(in the rows, 128 means zero)
Each row of numbers stands for one thing and depends on some of the facts below. Use the named rows to name the rest.

Named rows:
nuvi: [108  92 133  94 137 142 135 110 153 166  99  96 122 173  92  84 156 165
  99 113 102 102 103 139 100 131 140 124 147 108  89 144]
kozam: [108  94 111 102 116 122  81 119 132 159 175 157 105 147 103 117 129 102
 149 112 122 123 108 170 100 137 138 152 147 128 138 135]
dubim: [149  73 122  89 108 191 100  80  95 186 172 102  97 130 100 142 159  97
 104  64 163 177 143 171 142 104 120 124 134 132 161 139]
mikle: [129  97 155 119 169 161 126 154 146 160 129 113  94 138 131 112 139 146
  94 104 123  93 121 154 125 139 150  97 111 123 116 117]
fupa: [126 135  99 159 104 103  66 186 202 144 123 115  89  87 133 134 153 129
 136  75  98 134 120 166 138 208 138  54 119 156 228  76]
sagrifo: [ 86 132  97 125  98 115 135 194 186 139 129 124 123 150 115 104 172 169
 137  85  91 110  97 121 115 181 103  51 130 124 187 128]
sastel: [139 126 101  62 114 174  85  54 134 143 101  87 136 106  79 180 139 162
 120 102 196 190 110 154 187 101  65 158 136 118 133 166]
drekek: [153 116 144 135 150 137  90 132 164 173  94 169 103 125 169 126  64 143
 101 124 118 111 145 154 162 165 108 147 137 141 128  90]
dozeko: [115  75 112 118 142 148  94 110 106 167 161 130  88 133 102 128 158 108
 120 102 157 146 130 157 120 112 146 108  98 102 134 133]
bader: [120 102 128 117 124 126  84 122 140 160 161 141 112 136 121 136 138  98
 151 110 128 144 131 159 129 167 114 153 160 130 151 100]
vubra: [128  87 119  88 138 177 104 108 102 174 146 109  76 119  91 155 161 124
 114  79 176 146 118 175 122  88 157  97  86  96  96 160]
desik: [ 90  91 145  86 168 131 110  96 107 164 141 141 101 161 117 116 162 100
 130 146 198 121 142 124 115  78 114 152 155  87  80 158]
fifuskas: [128 102 113 130 148 147 109 165 140 139 173 166 114 146  90 115 123 141
 136 124 103  97 104 148 104 136 157 121  95 107 115 125]
flestun: [124 140  60  89 107 117  66 146 177 155 106 113 174 101  82  85  92 152
 138 149 130  82  92 138 150 133  89 123 118 102 161 151]
neter: [ 64  96 146  67 132 121 100 119 106 176 124 159  90 149 150 122 115  93
 122 142 191  94 147 140 102  97 144 137 149 102 104 137]
plopos: [205  89 107 131 147 194 134 126 112 156 183 125  89 167  88  97 116 153
  98  74  91 171 100 168 128 156 138 149 110 138 138 143]
kudrur: [115  79 140 125 162 125  95 132 141 152 124 155 102 143 124 125 142 132
 110 121 144 133 113 163 121 139 151 126 118 125 146 130]

Some facts about the things:
(bribu, Π, drini); (bribu, Π, pibel); (bribu, Π, sketugrem); (bribu, Π, loklan); (buzem, Π, nefim); (desik, Π, bostas)
(desik, Π, drifar); (desko, Π, drebros); (difo, Π, nulos); (difo, Π, lakosi); (difo, Π, skadre); (difo, Π, govo)
(dozeko, Π, fliklik); (drinim, Π, staskur); (droplal, Π, flote); (droplal, Π, bostas); (dubim, Π, mifik); (dubim, Π, govo)
(gabas, Π, gidim); (gabas, Π, trave); (gabas, Π, flali); (gisi, Π, flali); (gisi, Π, drifar); (gratro, Π, naskem)
(gratro, Π, fifuskas); (gratro, Π, skaplek); (grinan, Π, drekek); (grinan, Π, brogem); (gugaflol, Π, duras); (gugaflol, Π, vogo)
(gugaflol, Π, pleskel); (gugaflol, Π, soplu); (kegin, Π, nagras); (kifur, Π, tuzegris); (kifur, Π, grakitrer); (kifur, Π, flestun)
(lelar, Π, stagrom); (lisal, Π, luve); (lomas, Π, stagrom); (lomas, Π, sagrifo); (lomas, Π, stovom); (magras, Π, letu)
(magras, Π, sabi); (maplor, Π, kloplur); (maplor, Π, mifik); (maplor, Π, luve); (mopogre, Π, trotra); (mopogre, Π, brogem)
(mopogre, Π, grobru); (mugros, Π, plopos); (mugros, Π, kloplur); (mugros, Π, skadre); (mugros, Π, mifik); (mutoplol, Π, stuster)
(mutoplol, Π, stagrom); (mutoplol, Π, flostuzus); (neter, Π, flazo); (neter, Π, drebros); (pepon, Π, skuru); (piflamek, Π, stinul)
(piflamek, Π, brogem); (piflamek, Π, lidus); (piguk, Π, rozes); (piguk, Π, daflo); (piguk, Π, sabi); (plaflo, Π, defal)
(plaflo, Π, niskik); (pulo, Π, plodri); (pulo, Π, naskem); (sastel, Π, daflo); (sastel, Π, staskur); (sidran, Π, flikan)
(skapaflor, Π, flazo); (skapaflor, Π, bostas); (skapaflor, Π, stofis); (skavir, Π, gidim); (skavir, Π, govo); (skozuk, Π, stagrom)
(skozuk, Π, flostuzus); (skozuk, Π, fupa); (sture, Π, muva); (sture, Π, vogo); (sukle, Π, flostuzus); (sukle, Π, nulos)
(sukle, Π, nibi); (supluk, Π, pleskel); (supluk, Π, grobru); (tado, Π, sketugrem); (tado, Π, flotil); (tofusku, Π, brogem)
(tofusku, Π, drifar); (truvol, Π, kloplur); (truvol, Π, staskur); (truvol, Π, resum); (truvol, Π, griplam); (vetu, Π, nulos)
(vetu, Π, noskotru); (vetu, Π, tratru); (vubra, Π, lakosi); (vubra, Π, fliklik); (vubra, Π, driplum); (vuski, Π, figur)
(vuski, Π, klegan); (vuski, Π, muva); (vuski, Π, nefim); (vuski, Π, taplor); (vuski, Π, drebros); (bader, λ, gratro)
(bader, λ, pleskel); (bader, λ, vuski); (biklel, λ, plodri); (biklel, λ, grinan); (biklel, λ, flestun); (biklel, λ, skaplek)
(buzem, λ, pepon); (buzem, λ, grinan); (desik, λ, daflo); (desik, λ, graza); (desko, λ, drekek); (desko, λ, vubra)
(desko, λ, sketugrem); (doplis, λ, stuster); (doplis, λ, lisal); (drakla, λ, klunek); (drakla, λ, pulo); (drakla, λ, trebor)
(drakla, λ, gatu); (drakla, λ, drifar); (drinim, λ, skavir); (drinim, λ, trave); (driplum, λ, goklal); (driplum, λ, flazo)
(duras, λ, sagrifo); (duras, λ, lisal); (flali, λ, figur); (flali, λ, tuzegris); (flali, λ, bribu); (fliklik, λ, brogem)
(fliklik, λ, flestun); (gabas, λ, bribu); (gabas, λ, vuski); (gisi, λ, vuri); (gisi, λ, muva); (gisi, λ, flote)
(griplam, λ, daflo); (grobru, λ, stofis); (gugaflol, λ, piflamek); (gugaflol, λ, lidus); (kloplur, λ, skuru); (kloplur, λ, klubri)
(kloplur, λ, neter); (kloplur, λ, rigem); (klovalol, λ, tratru); (klovalol, λ, mopogre); (kluklom, λ, sukle); (kozam, λ, grinan)
(kozam, λ, nibi); (mutoplol, λ, pepon); (mutoplol, λ, klubri); (mutoplol, λ, flestun); (naskem, λ, klunek); (nidrobam, λ, supluk)
(nidrobam, λ, trebor); (nidrobam, λ, tofusku); (nidrobam, λ, lelar); (nuvi, λ, drekek); (nuvi, λ, voklu); (nuvi, λ, piflamek)
(nuvi, λ, mikle); (piguk, λ, klunek); (piguk, λ, nibi); (piguk, λ, vuski); (plopos, λ, tado); (plopos, λ, mikle)
(pluplo, λ, fifuskas); (pupun, λ, mikle); (sezeplo, λ, skuru); (sezeplo, λ, sidran); (sezeplo, λ, graza); (sezeplo, λ, mopogre)
(skadre, λ, sagrifo); (skadre, λ, vogo); (skadre, λ, flazo); (skadre, λ, daflo); (skadre, λ, gatu); (skapaflor, λ, fupa)
(skapaflor, λ, sture); (skapaflor, λ, nibi); (skozuk, λ, lakosi); (skozuk, λ, goklal); (skozuk, λ, kegin); (sogrin, λ, nefim)
(sogrin, λ, kogu); (sogrin, λ, ristam); (sogrin, λ, stinul); (sogrin, λ, tukul); (soplu, λ, gidim); (stagrom, λ, pezun)
(staklo, λ, nulos); (staklo, λ, sketugrem); (staklo, λ, tukul); (staskur, λ, trurik); (staskur, λ, tofusku); (stoplak, λ, truter)
(stoplak, λ, flostuzus); (stoplak, λ, grakitrer); (stoplak, λ, muskik); (tizil, λ, lakosi); (tizil, λ, stinul); (tizil, λ, sudrel)
(tizil, λ, mopogre); (troklem, λ, fupa); (trotra, λ, stuster); (trotra, λ, lomas); (trotra, λ, staplis); (truvol, λ, stinul)
(truvol, λ, flestun); (vetu, λ, brogem); (vetu, λ, loklan); (vetu, λ, muskik); (bader, Ω, a); (biklel, Ω, a)
(bostas, Ω, b); (bribu, Ω, a); (brogem, Ω, d); (buzem, Ω, e); (daflo, Ω, e); (datrol, Ω, a)
(defal, Ω, a); (desik, Ω, e); (desko, Ω, e); (difo, Ω, d); (doplis, Ω, a); (dozeko, Ω, f)
(drakla, Ω, c); (drebros, Ω, c); (drekek, Ω, a); (drifar, Ω, f); (drini, Ω, f); (drinim, Ω, d)
(driplum, Ω, c); (droplal, Ω, c); (dubim, Ω, a); (duras, Ω, a); (duski, Ω, d); (fifuskas, Ω, f)
(figur, Ω, a); (flali, Ω, c); (flazo, Ω, a); (flestun, Ω, c); (flikan, Ω, b); (fliklik, Ω, f)
(flonu, Ω, a); (flostuzus, Ω, a); (flote, Ω, b); (flotil, Ω, b); (fupa, Ω, a); (fuskim, Ω, a)
(gabas, Ω, a); (gatu, Ω, b); (gidim, Ω, c); (gisi, Ω, e); (goklal, Ω, e); (govo, Ω, d)
(grakitrer, Ω, d); (gratro, Ω, c); (graza, Ω, c); (grinan, Ω, e); (griplam, Ω, f); (grobru, Ω, b)
(gugaflol, Ω, a); (kegin, Ω, a); (kifur, Ω, c); (klegan, Ω, e); (kloplur, Ω, a); (klovalol, Ω, e)
(klubri, Ω, b); (kluklom, Ω, a); (klunek, Ω, e); (kogu, Ω, a); (kozam, Ω, a); (kudrur, Ω, a)
(lakosi, Ω, a); (lelar, Ω, a); (letu, Ω, c); (lidus, Ω, a); (liflu, Ω, b); (lisal, Ω, b)
(loklan, Ω, b); (lomas, Ω, d); (luve, Ω, a); (magras, Ω, a); (maplor, Ω, b); (mifik, Ω, a)
(mikle, Ω, a); (mopogre, Ω, a); (mugros, Ω, a); (muskik, Ω, b); (mutoplol, Ω, b); (muva, Ω, a)
(nagras, Ω, a); (naskem, Ω, a); (nefim, Ω, e); (neter, Ω, a); (nibi, Ω, c); (nidrobam, Ω, a)
(niskik, Ω, e); (noskotru, Ω, b); (nulos, Ω, a); (nuvi, Ω, b); (paples, Ω, a); (pepon, Ω, e)
(pezun, Ω, d); (pibel, Ω, d); (piflamek, Ω, a); (piguk, Ω, a); (plaflo, Ω, b); (platil, Ω, c)
(pleskel, Ω, e); (plezi, Ω, b); (plodri, Ω, a); (plopos, Ω, a); (pluplo, Ω, b); (pulo, Ω, a)
(pupun, Ω, b); (resum, Ω, e); (rigem, Ω, a); (ristam, Ω, a); (rozes, Ω, a); (sabi, Ω, a)
(sagrifo, Ω, b); (sastel, Ω, c); (sezeplo, Ω, a); (sidran, Ω, f); (skadre, Ω, b); (skapaflor, Ω, d)
(skaplek, Ω, f); (skaskiso, Ω, b); (skavir, Ω, c); (sketugrem, Ω, a); (skozuk, Ω, a); (skuru, Ω, c)
(sogrin, Ω, a); (soplu, Ω, a); (stagrom, Ω, b); (staklo, Ω, a); (staplis, Ω, c); (staskur, Ω, c)
(stinul, Ω, a); (stofis, Ω, f); (stoplak, Ω, a); (stovom, Ω, a); (sture, Ω, a); (stuster, Ω, a)
(sudrel, Ω, b); (sukle, Ω, a); (supluk, Ω, f); (tado, Ω, c); (taplor, Ω, a); (tizil, Ω, b)
(tofusku, Ω, a); (tratru, Ω, c); (trave, Ω, c); (trebor, Ω, b); (troklem, Ω, a); (trotra, Ω, a)
(trurik, Ω, a); (truter, Ω, b); (truvol, Ω, b); (tukul, Ω, c); (tuzegris, Ω, a); (vetu, Ω, b)
(vogo, Ω, f); (voklu, Ω, e); (vubra, Ω, d); (vuri, Ω, b); (vuski, Ω, d); (zinem, Ω, f)

Name these rows:
No name comes twice in this set of rows, the named rows included.
[ 67  80 187  92 163 134 110  73 123 190  99 115  82 149 135 140 150  88
 119 128 168  86 145 155 105 106 142 124 144  92  57 118] -> gugaflol
[122 122  76 163 111 117  90 212 187 106 145 154  84 101 100 102 133 193
 163  62  59 125  93 181 104 195 174  84 103 150 193 121] -> flostuzus
[133 112  87  72 102 171  74  61 119 174 121  58 161 108  82 149 149 141
 112 112 172 156 114 137 172  83  79 125 112  89 124 173] -> skavir
[108 102  79 107 116 139 120 157 146 156 142 133 142 160  70  91 150 177
 115  76  75 126  82 136 111 148 146 116  93 120 162 156] -> noskotru
[ 74 120 184  42 153 132 107 109 156 155 113 102  83  97 140 210 160  65
 132 151 216  93 133 148 134 103 135 103 173 111  89 144] -> vuski
[159  90  68 170 116 140  71 176 139 150 142 164 103 129 111  94 114 187
 126  69  87 149 105 181 137 175 144 103  68 139 186 121] -> nulos
[ 78 123 122  63 129 134  82  65 148 166  95  87 149 135  97 141 139 123
 127 162 184  92 115 125 155  79  79 127 149  69  84 148] -> droplal
[114 123 190  68 167 141 132 137 146 161 164 125  95 145 130 161 158  62
 131 151 161  97 137 125 120 104 131 121 163 105  82 122] -> supluk

Now the same things, written a new way:
Some things and their rows:
piguk: [142 138 103 127 114 120  90 163 125 144 163 152 155 141 104 105 139  84
 113 129 147 124 118 122  97 111]
ristam: [118 128 136 140 137 127 125 103 112 127 125 123 106 130 135 145 121 141
 121 129 136 111 113 115 137 145]
tuzegris: [125 131 144 143 119 123 119 109 128 109 124 124 128 125 131 141 135 151
 125 129 137 113 120 113 137 142]
griplam: [140 131 147 122 156 142 132 130 110 125 136 126 132 138 128 139 142 146
 142 142 114 125 141 135 158 112]
fupa: [130 121 131 123 116 122 120  92 116  85 118 113 128 138 133 137 122 146
 135 129 141 110 128 123 114 162]
buzem: [142 143 100 100 122 102 119 171 123 143 145 136 151 103 104 147 137  60
 103 136 112 132 129 131  97 112]
pepon: [138 135 101 119 131 118 141 157 140 136 131 140 129 103 102 141 131  63
 129 146 138 121 128 148  94 124]
drekek: [101 134 137 158 123 140 131  90 132 116 124 146  98 115 133 133 113 150
 128 119 135 141 105 121 134 141]
desko: [146 160  58  89 125 100 111 204 103 154 151 131 165  79  92 178 130  92
  47  97  88 160 111 118  95  97]
difo: [147 118  97 134 148 162 141 198 140 134 157 152 129 149 115  81 136  92
 149 153 145  97 113 168  98 100]
sidran: [146 141  87 115 145 142 144 164 135 153 134 140 130 122 119 125 120  88
 140 137 127 133 133 141 111 134]
sezeplo: [128 127 148 129 134 126 117  99 103 144 144 126 114 152 137 148 128 136
 129 123 117 119 133 113 148 124]
grakitrer: [143 127 149 117 130 145 154 138 137 102 135 127 134 113 148 139 122 155
 146 135 108 108 122 130 150 138]
plaflo: [134 128  97 118 122 125 126 169 143 156 127 129 136 131 124  82 118 106
 124 115 128 142 134 133 105 120]
staskur: [130 108 146 137 146 110 120 156 120 135 134 115 140 149 106 116 174 140
 103 150 136 110 121 145 149  78]
liflu: [115 126 147 126 128 127 129 119 133 128 108 108 127 130 146 103 123 154
 124 122 118 133 140 122 147 132]
zinem: [133 126 150 123 139 140 144 124 124 106 128 128 131 120 136 135 124 145
 137 142 103 128 125 130 147 128]

Rows to name:
No name comes twice in this set of rows, the named rows included.
[135 113 105 128 155 126 118 199 137 187 145 122 117 156 114  61 135  87
 114 152 138  97 123 143 118  84] -> truvol
[133 127 129 117 132 135 132 111 119 120  94 100 132 142 145 110 125 161
 144 115 134 134 163 130 135 145] -> sagrifo
[161 154  98  80 122  76 109 174 109 151 113  81 181  72 116 195 141 155
  37  91  91 154 126  81 150 132] -> drebros
[129 115 130 128 112 134 135 100 125  99 118 113 123 151 143 155 125 155
 147 113 139 117 141 133 114 150] -> stuster
[131  96 109 156 148 137 132 208 154 165 139 130 114 170 106  42 148  96
 128 155 167  96 121 166 112  77] -> maplor
[148 142  93 135 115 133 109 156 133 139 134 149 143 132 105 123 135  95
 125 118 167 131 125 125  98 131] -> pulo
[128 128 145 121 143 121 136 116 133 141 102  98 117 119 145 106 116 143
 128 134 125 116 135 123 153 146] -> klubri
[127 134 144 121 133 116 139 119 116 107 123 118 132 106 120 173 146 136
 115 131 106 132 133 134 140 118] -> klegan
[129 124 151 132 129 112 122 110 126 121 123 115 122 119 132 139 124 130
 123 136 136 101 115 112 138 148] -> plodri
[123 119 143 125 137 105 143  98 135 129 102 108 120 113 125 140 129 127
 126 155 126 120 120 129 143 149] -> flestun
[137 113  87 131 131 116 126 197 143 162 134 128 137 135  98 106 153  91
 108 141 148 128 121 153 104  89] -> sastel
[113 128 134 137 135 125 152 111 118  95 118 128 114 105 118 158 136 144
 114 137 113 134 116 143 129 113] -> voklu

Now the same things, written a new way:
Some things and their rows:
tizil: [104 129 177 148  99 142 121 133 126 149 118 137 146 123 119 133 113 126
 151 150 133 112 150 138 106 138 124 135 142 133 106 141 138 134 133 102
 125 127 102 151 137 141]
fifuskas: [129 127 147 143 130 132 111 142 124 123 126 115 117 131 131 110 120 129
 136  95 131 134 119 125 140 139 116 121 126 149 122 134 125 129 128 122
 144 143 137 138 125 132]
biklel: [125 121 139 142 143 136 128 117 132 118 131  99 121 120 130 147 143 129
 138 136 125 138 160 137 148 128 127 147  83 109 126 100 141 140 116 115
 151 111 145 132 128 121]
goklal: [129 131 117 141 131 125 128 131 126 139 129 128 128 134 130 110 127 132
 134 111 127 129 132 123 131 125 127 116 124 149 121 131 133 126 122 125
 131 141 126 113 127 129]
lomas: [136 135 144 129 128 110  89 114 124 144 123 127 109 153 132  86 108 131
 144 135 124 147 107 137  92  85 154 118 114 128 140  94 145 150 119 148
 129 160 103 114 132 151]
plopos: [143 138 113 122 145 131  90 128 130 110 129  95 122 102 128 174 149 134
 107 164 122 118 123  91 145 131  79 142 143  91 140 136 113 136 137 148
  95 130 109 107 120 122]
noskotru: [126 129 180 113 107 150  97 127 109 114 122 141 127 126 145 140 117 127
 109 129 126 126 120 140  73 130 112 121 181  96 132 123 149 137 132 150
 107 128 115 137 136 140]
lelar: [132 126 145 129 152 119 104 101 129 120 128 116 115 140 142  95 110 130
 120 142 129 142 140 132  67 100 146 117 113 104 135  84 118 140 125 162
 137 137 107 122 141 142]
flote: [116 127 159 120 103 141 143 138 117 123 119 171 123 131 128 148 139 115
 111 121 125 121 118 148 123 144 134 138 186 143 126 151 143 121 135 114
 121 115 132 143 128 131]
vubra: [141 141 122 106 118 115 110 116 128 146 128 135 133 138 116 122 119 137
 151 151 123 129  91 129 132  92 135 125 119 114 146 114 158 143 117 143
 105 152 110 109 130 138]
skaskiso: [116 126 130 137  96 144 136 135 118 125 124 156 130 132 142 139 117 125
 126 128 129 120 112 136 117 126 130 132 145 150 121 138 142 137 133 118
 133 138 126 152 132 133]
soplu: [128 127 150 135 144 121 149 135 134 128 126 127 115 126 117 131 144 117
 121 117 129 133 148 134 145 149 136 136 137 133 123 138 104 112 132 118
 136 107 136 129 122 122]
nefim: [124 128 159 137 139 124 132 147 124 131 125 133 110 138 116 116 145 120
 116  84 126 130 135 135 152 153 128 123 161 156 116 147 122 110 127 116
 134 123 143 114 124 130]
fuskim: [130 125 116 130 142 125 135 122 134 122 132 125 127 130 130 121 124 129
 127 124 133 130 127 125 136 123 128 123 108 139 128 126 117 126 129 132
 141 131 131 136 130 126]
plaflo: [112 124  95 143  90 137 143 126 124 135 124 167 139 136 143 138 113 127
 135 143 130 120 111 137 119 107 143 131 120 157 124 130 146 144 131 114
 135 141 116 153 133 130]
sture: [121 125  72 131 131 108 172 117 142 137 130 156 124 144 120 121 138 120
 124 145 127 131 130 134 154 116 166 139 110 153 131 123 116 122 129 115
 140 116 138 124 127 122]
gabas: [119 127  76 101 122 103 138 118 140 150 131 133 143 133 104 142 127 131
 135 189 129 117 147 117 107 120 163 133 107  76 143 126 128 131 131 134
  93 111 120  99 123 123]

Rows to name:
No name comes twice in this set of rows, the named rows included.
[121 127 153 141 142 125 124 123 138 132 128 110 130 122 115 119 124 129
 141 144 132 124 154 124 131 134 125 128 104 124 115 125 117 128 128 118
 139 125 122 133 132 130] -> sogrin
[170 140  98 121 102 141 120 155 121 145 130  83 167  88 153 148 126 142
 157 103 123 129 116 123 139 136  96 123 126 115 144 148 129 119 121 130
 105 117 123 129 107 117] -> griplam
[125 131 108 117 132 101 179 108 150 154 130 159 141 139 100 120 139 119
 136 175 127 119 143 142 142 116 164 137 122 147 128 133 117 118 126 116
 120 110 112 115 134 130] -> mopogre
[133 130 232 122 145 143  84 125 123 121 125  86 124 112 117 142 144 131
 145 125 121 133 158 140 131 145  96 142 139  77 128 107 157 136 114 128
 122 118 132 118 133 136] -> fliklik
[114 129 165 128 102 140 139 151 117 129 116 159 115 125 127 154 146 112
 117 118 124 123 137 150 127 158 133 144 195 134 120 157 131 118 136 110
 115 104 134 141 121 131] -> grobru
[139 132 112 115 126 136 114 129 120 126 136 110 153 114 122 146 132 145
 138 113 128 114 112 109 151 141  88 112 125 120 130 145 154 125 121 129
 109 139 140 109 126 120] -> resum
[147 130 159  95 148 139 102 123 122 102 134 103 149 105 121 152 132 136
 115 126 131 118 117 117 128 147  83 117 146  76 139 136 134 118 126 157
 100 119 140 119 131 120] -> mifik
[137 137 217 109 140 125 123 151 120 130 117 134 105 130  94 131 159 113
 129  93 122 132 115 152 171 160 121 135 193 124 129 150 143 108 119 118
 115 109 151 112 120 134] -> brogem
[134 133 149 116 131 121 140 138 127 130 124 142 113 134 112 125 145 117
 124 109 124 129 123 140 154 145 134 132 166 141 128 142 123 113 129 119
 124 118 141 120 123 131] -> stofis
[119 130 144 118  95 137 113 112 121 138 124 146 140 132 141 144 115 131
 135 181 122 123 133 140  70  94 140 139 137  93 137 102 166 155 123 139
 107 133  96 132 139 143] -> vetu
[138 137  93 120 109 125 116 142 125 146 128 109 154 116 112 149 123 143
 167 138 127 118  95 112 173 114 111 125  97 128 135 143 157 140 120 116
 114 148 129 118 118 124] -> drinim
[129 133  94 147 146 123 118 125 136 117 127 118 100 123 138 137 146 125
 108 147 124 128 122 103 156 118 114 140 123 151 126 129 100 136 140 128
 133 140 114 127 122 124] -> mikle

